In the rows, zero is written as 128.
Each row is followed by its class.
[136 108 103 134 113 117 115 106  74 134 102 155 158 153 124 140 138 182
  62 136 129 141 126 113 127 153 108 107 101 110 154 144 133 140 169 170
 138 121 102 145 143 152 146 136 136 173 143 118 137  95 150 110] | zemo
[120  66 104 127 130 163 111 127 137 153 128 118 111 174 153  99 140 162
  99 112  90 101 100 120 104 137 104 124 151 152 115 191 171 113 124 107
 121 130 117  62 127 152 140 162 135 150 165 135 102 122 107 103] | Fel
[ 96 137 126 167  98  99 129 149 125 119 156  88 142 164 115 156 105 162
 127 119 127  80  97 111  99 126  64 119 105 134 144 172 177 162 121 107
 138 161 136 169 142 156 159 154 161 124 127 150 134  98  86  73] | zemo
[158 110  82 189 103 108 153 120  73 124  96 139 164 163 113 160 115 203
  74 192 143 123 144 173 157 152  99  91 126  42 134  98 158 150 159 160
 143 115 102 138 161 107 161 101 151 154 147 138 144 110 147 121] | Fepag
[ 96  97 132 173 128 120 156 123 142 167 123  76 145 132 130 150 112 107
 144 175 114 166 146 153 185 120 125 177 155 124 141 187 155 114  82 110
  79 124 121  62 118 161 142 112 180 110 127 173  30 103 134 115] | sidag
[ 58 124 135 130 132 129 113 152  67 130  64 113 136 139 168  42 170 126
  98 159 130 116 105 130 165  93 171  79 147 105 156 121 181 127 136 131
 120 147 121 126 126 114 129 139 135 159 168 129 113 166 151 169] | sidag
[152 152  63 168 114  94 153  84  58 108 103 159 158 164 113 123 146 184
  56 166 146 137 137 134 161 138 146  86 124  68 177 125 141 115 150 166
 127 132 120 161 162 149 154 122 117 179 155  92 140 111 165 117] | nonil
[107 132 125  91 147 119 144 113  51 132  77 130 139 134 125  95 174 135
 103 156 127 126 121 126  88  98 187  92 128 133 149 120 147 114 132 130
 131 159 115 161 115  84 111 155 115 157 167  92 129 151 129 159] | kene
[160  52 143 125 102 165 157 141 103 147 109 124  78  98 109 105 136 111
 123 143  99 137 179 151 135 109 101 185 134 134 161 195  98 115  96  68
  92 123 119 177  69 108 126 111 130 145 127 122 129  78 145 119] | kun
[106 129 107 183 107  99 206 153 157 143 106  89 154 122 135 151 138 122
 151 216 131 144 161 158 193  84 136 131 150 126 123 182 165 125  84 132
 104  99 109  58 131 129 137 114 153 117 135 155  57 126 134 123] | Pil
[155 148  65 168 101  67 113 105  54 127 109 151 161 161 124 145 167 169
  50 125 148 138 156 135 141 133 137  50 117  90 148 130 192 149 163 142
 151 159 144 171 158 149 141 120 132 154 144 124 159  91 127 116] | zemo
[ 61 152 151  81 134 110 135 104  52 123  57 125 120 107 126 114 159 134
 128 166 127 120  99 116 100 136 190 115 114 145 126 112 122  93 131 141
 104 169 117 171 105  93  97 139  92 171 173 103  95 155 169 158] | kene
[ 83 145 131 138 138 119  98 147 103 135 142  76 136 164 104 150 109 159
 115 111 124  84  96  92  97 147 100 141 127 149 164 133 143 146 124 113
 103 172 146 177 124 166 146 156 156 138 132 139 131  95 114  86] | nonil
[104 118 140 127 136 120  94 152 122 128 164 111 145 144 111 122 102 161
 124  87 111 103 114 112  94 155 131 127  98 129 180 127 191 172  92 100
 117 163 156 188 114 131 117 147 147 100 134 156 111  87 105 115] | kene
[108 207  89 196 151 129 172 149 146 141 164 102 104  89 106 180  77 150
 167 182 126 147 165 178 132  89  77 135  71 119 152  99  90 125 166 139
 126 127 143 160 142 114 178 110 103 183  93 132 123  98 162  82] | Pil
[140  96 107 119 125 146 101  77 110 131 203  94 120 128 128  97 125 148
  71 129 111 144  97 115  78 155 123 142 133 163 123 163 133 103 147 124
 130 143 134  79 138 150 166 187 141 132 141 148  96 112 122 114] | nonil
[151  51 166 101 101 177 108 138  54 154 124 134 112 121  95 129 154 100
  67  94 103 157 167 131  64 154  99 193 146 156 184 159  73 106 126 117
 121 130 106 162  54 136 149 123 118 109 133 100 100 117 124 151] | Fepag
[138 113  99 154 114 100  90 104  49 125 128 143 152 169 123 142 137 163
  37 127 154 152 126 113 124 157 131  98 136  85 160 128 146 132 173 158
 156 161 126 109 136 155 165 141 151 178 150 118 130 119 124 119] | nonil
[138  79 136 165 120  94 199 122 165 126  51  52 160 123 130 157 105 138
 167 241 121 153 152 207 190 146 140 189 176 103  84 181 170 116  73 125
  81 101 125  31 129 134 144 117 182  64 146 156  34 101 149 103] | nonil
[133  64 137 123 124 180 160 126  94 142 117 108  68  89  96 126 161  99
  95 133 124 155 142 136 107 145 103 190 134 135 178 166  50  68 136 115
  81 105 127 176  66 128 148 139  86 162 127  75  81 125 176 134] | Fepag
[152  70 152 115 119 145 153 106  67 136 118 126  95 111 117  98 154 110
  96 101 109 159 162 120  84 130 129 180 128 133 182 144 109 106 119  90
  81 126 139 180  58 134 123 125 138 136 150  95  86  92 144 124] | nonil
[127 126  77 123 141  92 116 133  32 128 105 138 177 138 108 137 161 188
  29 141 145 125 128 133 123 157 114 107  88  71 163 107 122 107 180 154
 133 117 118 155 165 111 121 125 105 165 132 126 101 117 146 117] | sidag
[126  66 150 122 107 146 153 162  81 140 105 151 124 113 108 121 118 132
 121 105  95 125 157 116 123 153  95 213 145 117 176 173  98 121  91  88
 104  96 124 179  94 142 128 108 142 118 155 133 112  75 135 124] | kene
[125 106  99 139 158 105 118 138  56 165 104 146 156 152 126 125 139 189
  70 107 111 130 149 163 159 151 133 124 142  69 166 139 172 138 150 136
 118 117 120 142 121 140 121 117 137 155 161 116 133  99 146 105] | kov
[120 106 114 145 131 138 122  89 110 128 155  71 129 143 136 122 158 152
  90 167 130 118  93 121  99 159 111 102 136 107 138 143 152  87 143 112
 131 119 108  60 157 115 123 188 141 132 149 166  52 136 124 142] | kun
[ 91 171  97 175 115 144 148 195 115 152 140 145 158 105 140 213 111 153
 171 186 115 154 152 151 150 112  54 148 119 105 122  81  79 136 159 182
 158  85 103 120 143  99 145 114 139 168 128 122 134 118 111 118] | Fel
[140 155  99 147 138 134 112 131  88 147  96 138 186 183 133 141 168 173
  57 120 110 122 151 142 133 141 158  89 120  96 141 117 178 156 132 161
 146 142 123 114 125 134 146 137 152 145 144 149 144 113 123 130] | kun
[114  60 131 133 110 159 105  88 112 138 148  83 106 133 144  95 116 154
  95 139 103 155  99 130  85 137 105 168 158 140 126 185 129  90 138 116
 122 116 121  61 127 165 164 189 150 132 156 129  62 120 132 105] | nonil
[108 145 146  95 120 107 121 111  66 100 100 133 114 105 115  99 168 101
  97 152 157 129 107  93  94  97 141  89 101 160 119 121 124 111 148 131
 151 158 106 175 121  91 130 163 112 216 142  95 122 171 123 159] | sidag
[163  75 136  83  99 156 140 113  88 166 107 124  91  95  96 115 144 140
 104 102 110 157 176 122  98 168 129 191 134 155 166 191  71  99 104 112
  98 109 131 162  48 147 139 122 102 157 123 101 113  95 147 116] | nonil
[ 90  65 116 121 118 110 127 127  43 154  58  98 107 113 148 101 132 160
 103 215 139 124 109 161 111 104 144 126 140 125 126 162 154  92 163 122
 104 165 102 130 109  90 119 160 128 185 166 134 104 141 176 144] | Fel
[ 80 161 119 168 143 127 121 155 142 129 149 119 116  70 118 137  95 142
 154 139 136 139 181 149 149 111  41 129  86 115 162 104  66 133 167 161
 143  82 135 187 147  97 146 116 137 167 109 146 105  92 141  94] | Pap
[152 142  73 130 110  83 143  91  31 114 113 164 158 143 119 167 146 178
  50 122 127 134 146 127 112 132 140 108 113 107 129 121 119 122 165 173
 153 147 114 148 150 148 150 123 140 142 153 131 137  95 113 102] | Fepag
[ 90 150 146  87 137 131 129 112  44 137  97 139 120 130 140  64 169 117
 116 124 122 112 112  96 116  96 177  95 124 141 163 129 138 143 142 142
 139 166 107 156 116  98 102 156 154 173 150 124 131 146 136 159] | Pil
[118 143 112 149 149  74 129 184  70 108 147 116 132 155  94 149 120 154
  87 150 147  76 105 110 124 129 101 143 127 103 205 115 173 158 128  75
 119 173 160 218 149 162 119 149  99 133 116 127 168 100 138 101] | Pil
[115  97 124 155 119 114 174 151 125 150  66  74 168 144 131 172 112 149
 151 245 123 143 117 188 175 118 125 170 188 103 101 168 145  90  87 127
 103 104  88  59 151 127 145 117 163 108 147 148  67 113 136 144] | kun
[120  82 132 140 119 165 111 125 110 121 139 123 138 149 156  88 131 142
  75  86 109 119 111 113  95 152  63 159 128 125 104 174 142 104 129 105
 169 120 118  62 131 152 162 186 167 117 165 164  59 125 101 103] | Fel
[157 154  75 165  98 117 143 110 104 130 116 135 164 173 114 140 141 179
  71 132 120 123 125 122 133 139 139  88 117 100 153 127 143 123 149 176
 149 147 140 104 140 150 167 149 144 147 134 115  93  94 103  93] | Pap
[110 181 128 169 139 127 145 164 131 135 137 118 149  88 122 201  89 149
 182 151 106 143 165 179 110 138  75 155  70 128 107  82  94 139 147 169
 148 102 115 172 158  82 134 114 141 154 116 139 143 102 134  97] | kene
[105 177 127 142 118 128 160 187 125 165 136 124 121  94 151 173  97 181
 192 159 131 133 161 200 152 103  65 130 101 119 128  86 107 140 175 171
 177  70 100 124 146  64 129  95 119 179 111 119 171 139  97 119] | Fel
[122  58 144 150 134  91 183 119 161 176 103  69 144 109 123 162 122 121
 170 187 128 175 152 202 164 138 133 205 162 114 101 212 157 110  89 109
  79  90 120  44 136 114  98 101 149 106 115 153  60 122 151 131] | sidag
[107 153 121 151 117  91 111 139 117 124 181  83 122 151 107 180  87 159
 134 137 118  89 102 133  71 130 110 126 143 136 147 134 154 145 123 110
 128 175 157 181 124 139 150 140 119 128 126 145 177 108  84  83] | kun
[115  55 130 116 118 160 173 182  53 177  88 133  99  99 131 110 158 110
 106 125 116 163 162 131 144 122 102 192 156 122 187 171  94  80 109  88
 105  82 107 151  72 140 131 115 120 172 141  80  99 119 141 149] | Pap
[ 59 114 159 106 157 148 100 145  51 127  90 100 110  97 150  91 166 117
 116 150 127 132 107 150  97 118 142 128 127 130 125 106 126 101 142 155
 122 143 101 150 118  85 143 160 158 172 160 144  90 163 162 164] | bar
[ 92 132 119 115 130 117 124  98  45 124  74 143 138 127 157  87 166  87
 114 167 128 100 128 124 131 106 148  91 127 105 121 122 136 139 146 145
 167 160 107  99 145  97 109 150 154 141 162 142  89 159 136 151] | Fepag
[133  82 135 113 112 176 129 136  88 155 126 131 107 101  95 108 128 101
 105  84  93 153 154 104  99 155 132 181 117 145 191 180  83 106 105 110
  99 131 143 173  61 137 150 120 115 126 142  98  81  91 141 120] | kene
[ 83 190  95 224 123 165 156 187 146 173 158 121 128 119 125 186  76 150
 203 163 120 142 178 160 170 116  74 109  79 122 162  86 124 178 133 163
 131 123 116 136 122  98 174  66 147 188 123 151 160  86 141 131] | kene
[ 95 151 125 170 143 124 112 161 116 131 161  81 125 180  97 165 128 177
 112 138 134  95 111 148 112 138 116 109 139 157 150 105 192 152 106 127
  85 207 126 178 107 150 163 120 117 129 125 137 161 115 134 126] | Fepag
[ 82 203 122 191 141 141 162 137 120 133 133 108 141  90 135 190 118 155
 212 183 124 148 158 178 159 102  60 123  83 107 132  64 114 160 139 169
 149  98  91 131 177  88 138 111 166 157 138 140 126 115 123 114] | bar
[ 85  85 142 105 155 145 120 142  75 144  73 102  98 121 161  93 172 119
 125 170 125 142 120 167 119  78 135 101 129 142 105 142 156 118 143 105
 126 154 112 111 117  74 117 146 144 175 164 110 113 151 137 154] | bar
[154 140  85 144 117 142  88 120  56 116 103 150 169 171 125 142 178 168
  19 111 118 135 117 142 126 153 127  82 101 113 153  97 152 123 167 180
 144 159 116 140 133 156 160 165 138 152 157 110 116  94 116 125] | zemo
[148 155 111 164 139 130 178 132 129 145 137 115 124  89 121 180  98 148
 179 184 121 139 163 216 128 103  78 142  82 113 119  84 110 134 148 142
 143  95 110 166 159  97 129 114 114 160 105 110 148 116 136 105] | Fum
[ 98 186 106 164 120 131 164 163 128 145 160 104 142 101 121 184 106 138
 179 151 121 131 156 156 137 105  64 124  74 112 141  91  84 140 148 160
 163  81 100 131 166  83 133 112 138 164  90 138 138 124  99 110] | sidag
[162  85 141 101  89 121 146  91 112 104 128 141  91  87 107 116 150  83
 100 135  97 152 165 108  77 135 138 168 121 142 171 186  64 120 129 129
 119 109 157 178  75 136 129 154 102 140 120 112 103 115 135  95] | Pil
[139 157  89 148 116 122 110 132  79 117 124 157 169 174 124 125 166 169
  59 115 128 119 129 121 115 146 113  96 122 118 159 130 129 116 154 170
 147 161 115 129 129 135 137 146 120 177 151 117 140 127 107 133] | Pap
[ 95 114 146 123 137 107  95 148 104 160 158  65 117 174 103 138  89 194
 112 123 135 100  87 132  97 150 119 120 135 134 208 136 211 156 119  78
  88 166 137 204 111 157 142 130 153 124 127 148 137 112 105 105] | kov
[ 99 169 127 156  96 142 127 171 134 132 174 112 100  52 138 144  93 144
 185 164 146 148 130 169 164 110  56 125  83 138 165  85  86 119 164 162
 152  87  91 174 151  91 140 120 114 195 109 114 146 119 116 126] | zemo
[ 80 128 132 108 131 125 122 101  48 123 100 118 117 124 143 129 158 112
 140 192 123 115  89 122  89 114 165 104 148 136 132 107 135 127 143 130
 118 185 107 135 121 109 124 169 147 159 160 130 141 157 140 171] | bar
[126 114 125 150 116 123 173 155 129 118 150  93 135 146 138  96 118 175
 106 182 129  97 115 141 154 134  77 112 125  92 125 150 166 117 125  92
 170 107 118  83 168 122 163 144 142 127 131 161  82 132 102  84] | Fum
[123 111 149 106 115  98 106 148 117  92 159  75 124 150  89 163 104 158
 109 119 141  96  93 122  71 157  95 128  96 139 163 122 134 135 135 110
 122 170 151 211 121 126 120 155 131 116 101 136 116 100  92  97] | Fum
[106 135 146  83 121 117 122  86  40 134 101 131 130 125 132  92 139 128
 102 150 135 128 118 114 104 106 151 102 120 131 116 120 128 126 147 141
 169 160 100 134 121  91 123 149 144 159 148 123  99 154 126 144] | Fepag
[107  95 143 142 106 113 165 148 151 149  74 101 153 123 145 148 139 137
 160 190 123 149 143 201 179 142 132 164 163  96 108 174 155  96  94 123
 107  91  94  54 139 117 115 116 177  95 137 158  32 136 135 139] | kov
[ 88 122 161 112 153 133 139 113  62 159  75  97 106 122 150  97 150 134
 104 165 107 142 134 137 137  84 164 109 132 152 113 127 154 109 133 127
 122 155  98 125  98 116 130 152 150 161 165 140  89 136 147 140] | Fepag
[155  54 145 120 121 156 181 126 100 130  96 138  74  81 108 134 153 112
 106 143 101 172 181 167 107 120 116 207 116 155 150 179  88 105 118  96
  82 118 130 196  68 122 132 122 108 142 134  96 125  97 172 120] | Fepag
[126  76 122 146  93  73 175 138 163 126 106  96 152 110 143 171 103 131
 164 206 132 175 148 202 166 130 104 201 172 105  96 214 125  88  93 135
 103  85 112  64 151 144 142  89 152  91 121 161  69 112 126 102] | zemo
[104 104 128 163 129 101 185 145 145 161 117 103 164 120 137 137 119 139
 151 186 127 153 155 170 191  94 131 175 168 125 120 189 173 135  82 133
 109  88 106  55 141 139 134 116 185 106 135 169  48 103 137 123] | Pil
[125  57 117 133 102 166 126 137 145 127 145 127 135 150 150  83 127 197
  91 138 127 132 109 137 125 144  79 146 142 135 122 181 145 104 124 134
 145  98  93  62 136 117 145 171 164 144 151 164  79 109 120 124] | Fel
[ 83 139 160 120 118 137 120 145  33 136  51 105 147 151 150 103 149 141
 109 151 127 103 116 145 130 121 124  95 111  90 132 116 177 129 129 124
 176 135  74 110 139  81 120 147 174 164 163 147  88 159 124 170] | kun
[143  79 126 148 112 119 120  67 124 124 193  86 124 125 138 113 111 130
  97 153 133 151  91 139  85 142  78 138 121 114  98 156 149  95 152  89
 140 123 120 103 171 133 158 180 175 142 124 165  72 113 123 111] | zemo
[134  72 133 134 110 131 157 141  58 144 111 128 104  97 102 118 152  87
 106 154 111 156 143 128 122 125 108 186 142 105 178 176  86  80 126  74
  90 123 119 190  98 143 147 123 115 145 137  84  88 105 168 135] | kov
[131  85 120 174 118  89 173 108 142 155  89  76 166 153 102 174 121 129
 139 211 122 144 150 196 161 115 133 157 159 106 117 166 195 126  77  82
  71 132 122  84 147 129 127  97 184  85 129 167  44  93 123 130] | sidag
[155 129  84 136 114 101 147 128  70 142 112 136 165 131 116 138 141 185
  68 146 136 126 120 121 134 138 124  89 114  86 133 123 122 119 170 169
 166  90 105 126 166 112 147 140 124 186 138 114 149 128 105 115] | sidag
[121 186 118 184 132 145 152 145 162 164 179  82 106  88 136 175 106 143
 176 188 137 164 173 192 136  98  82 110 103 131 133  87 101 114 160 141
 135  95 118 130 136  78 157  97 120 175  95 144 136 127 129 124] | kun
[139  84 151 144 143 107 190 126 166 152 103 110 169 119 117 148  94 118
 178 180 110 144 155 190 167 129 111 211 165 111  98 206 178 144  59  93
  98  80 132  86 138 114 121  98 186  60 147 153  43 110 120 114] | kene
[125 151 121 166 138 109 137 163 105 122 187  71 145 172 101 199 107 155
 132 155 123  98  87 113 111 130  95 126 148 130 157 117 177 147 105  92
 114 177 119 166 148 148 144 148 151 104 123 133 173 103  75 107] | kun
[129  80 163 124 122 158  97 106 139 105 193  92 138 137 143  82 128 124
  98 110  97 125  97 102  65 164  79 154 143 144 114 160 134 132 130 140
 156  94 126  60 141 134 172 193 197  96 152 171  51 127  83 114] | nonil
[153  99  71 147 129  90 118 101  83 116 142 136 127 134 131 133 142 163
  40 145 121 147 160 176 132 120 143  87 126 107 134 148 169 141 175 147
 115 149 174 155 114 141 161 118 118 142 152 130 133 100 125  84] | Fum
[144 135  81 152 102 116 132 109  65 115 100 140 165 150 112 128 154 178
  51 125 132 151 149 139 124 148 128 101 112 106 152 146 148 118 139 166
 133 122 115 157 131 138 158 127 124 170 146 122 129 121 140 127] | sidag
[148  96  77 120 118 142 117 125  58 111 120 147 127 148 114 138 165 164
  24 139 131 140 123 143 137 149 140 107 122 123 171 129 148 113 158 132
 119 160 136 154 112 154 153 148 121 166 151 108 122 102 123 124] | Fum
[103 126  93 203 116 161 149 162 183 159 130  89 131 159 125 159 116 120
 161 157 111 131 148 178 215 135 123 141 177 123 113 172 165 128  70 152
 101 135 117  25 122 159 179  96 153 109 128 156  73 110 139 133] | Fepag
[119 109 131 166 121  93 187 105 138 134  93  91 166 129 116 164 129 128
 156 236 124 156 128 190 172 100 123 166 185 109 113 173 147  93  97 139
  89  95  95  55 159 132 135 117 147  92 144 125  33 135 128 138] | sidag
[123 142 136 148 105  93 118 150 121 128 153  87 138 161  98 157  93 186
 123  94 133 101 135 140 102 159 125 116 123 117 136 127 175 154  92 113
 131 192 145 184  98 134 142 119 133 105 111 158 154 102 101  93] | Fepag
[ 79 112 156  84 146 118 138  95  29 103  71 105 121 116 126  69 147 103
  98 180 127 109 110 125 114 106 144 103 120 142 139 125 143 102 147  86
 125 174 104 169 123 101 114 157 134 149 169 113  78 139 161 157] | Fum
[109  88 136 123 142 127 131  77  93 155 166  62 115 144 127  90 109 155
 106 141 134 125  82 145 101 148  88 109 148 100 130 144 164  87 151  85
 146 107 107  76 171 103 141 159 159 144 144 133  68 152  99 134] | Pap
[105 182  81 219 126 140 149 188 131 156 189 103 147 117 126 181  87 164
 168 195 134 133 158 157 147 102  68 136 106 109 182  79 107 141 138 167
 128 109  96 128 156 108 160  85 123 165 111 162 157  96 143 124] | kun
[129  77 138 169 119 110 143 177 103 133 132  80 127 147 108 136 114 169
 122 150 140  98  97 164 140 117  78 132 129 125 169 171 212 145 120  66
  87 178 132 191 113 109 131 138 158 119 155 115 131  93  92 124] | Fel
[ 87 140 157 108 127  94 134 101  50 120  72 105 142 118 153  83 164 109
 123 167 144 146 110 122 107 110 143 114 124 113 122 130 123  93 152 151
 141 152 102 125 135  99 127 142 143 175 156 116  83 176 135 158] | Pap
[126  81  87 136 115 169 111 121 103 154 162  92 138 148 142  84 109 163
  79 121 128 133 108 102  99 138  75 126 152 138 131 188 147  84 137 103
 142 112 100  61 130 154 185 167 157 133 154 154  61 132 108 123] | Fel
[116 116 127 140 137 143 121 107 109 158 190 103 155 145 152  77 119 137
 105 103 105 132 117 109 115 137  84 145 148 141 123 166 149 120 127 123
 167 114 115  43 158 153 153 170 184  99 140 177  64 112  97 123] | Pap
[ 94  78 162  96 122 141 163 168  80 147  76 147 103 106 116 137 150 119
 135 148  90 120 154 114 133 126  90 170 133 157 150 150  86 130 110 101
 104 104 115 202  91 119 106 119 138 147 136  96 126  87 133 117] | Pap
[131 171  91 190 113 126 165 152 180 125 176  99 123  73 120 178  91 152
 178 219 141 150 161 214 131 104  59 143  88 141 124 106 114 146 151 164
 126  93 121 148 152  96 188  95 100 164 101 137 176 123 137 103] | zemo
[100 167 117 172 156 169 142 146 121 159 154  87 118  99 118 148  96 154
 170 154 132 138 151 161 115 132  84 137  90 154 176  64 117 133 152 155
  92 117 101 155 118  99 154 104 152 175 125 122 113 104 158 123] | nonil
[ 81 122 152  87 145 163 129 126  72 129  68 131 123 112 146  80 170 126
 120 153 118 115 125 140 130 103 134 128 121 135 122 133 112 134 129 146
 151 137 114 119  95  94 128 177 140 152 154 117  93 144 146 134] | bar
[180 151  69 157 121 105 120  94  48 111 155 151 161 158 117 113 157 133
  30 110 135 147 142 122  98 147 155  93 137  91 166 128 138 113 157 170
 165 160 139 117 122 144 166 158 130 163 146 130 117 122 122 132] | Pil
[122  87 114 144 144 176 109 105 114 130 168 100 129 139 128  92 109 157
  82 112 108 122  98 122 126 149  83 171 153 126 132 186 141  99 124 128
 130 109 112  50 131 167 172 183 148 116 153 150  42  97 145 113] | kun
[171 122  68 128 130 103 112 139  70 132 118 138 181 161 116 167 159 189
  52 138 111 128 136 148  99 161 149  80 128  93 124 121 152 133 162 172
 138 137 117 130 142 124 138 153 139 146 125 131 139 108 115 121] | Pil
[127 131  81 151 100 120 138 137  57 133 136 121 160 156 118 133 151 177
  50 167 150 153 116 129 132 177 156 108 126  86 170 105 133 104 147 173
 134 151 123 127 127 140 169 112 100 181 139 131 137 133 158 140] | Fum
[136 136 105 128 123 124 101 106  89 128 110 126 150 147 111 124 151 174
  63  92 109 129 126 135 151 136 147  78 120 108 132 129 154 140 165 163
 139 127 128 131 138 129 141 149 127 158 143  98 144 115 105 113] | sidag
[ 98  95 119 132 147  88 182 120 133 142  84  89 154 115 124 183 112 129
 151 217 121 159 141 171 164 128 132 192 155 111 102 184 133 104  97 122
  81 119 126  85 126 128 128 116 157  92 141 159  57 113 141 108] | Fel
[103 210 122 207 115 131 162 149 135 148 150 115 161 126 138 212  80 185
 201 163 134 148 153 186 142 126  53 113  81  94 125  65 130 150 155 182
 161  73  84 127 180  89 142  94 160 167 121 146 135 129 117 135] | kene
[123 110  96 170 107 103 133 138 150 138 161  85 124 132 150 118 125 180
 113 170 130 132 121 135  96 115 106 112 119 149 112 180 178 106 140 127
 138 137 125  69 148 134 167 154 110 158 145 160 102 134 116  94] | Fel
[ 69 117 191  93 142 157 100 125  51 142  83 133 132 134 141  89 159 101
 105 138 119 131 112 123  93 138 143 150 139 144 117 134 126 123 143 142
 162 152  95  96 103  91 129 163 141 180 170 125 110 179 148 178] | kene
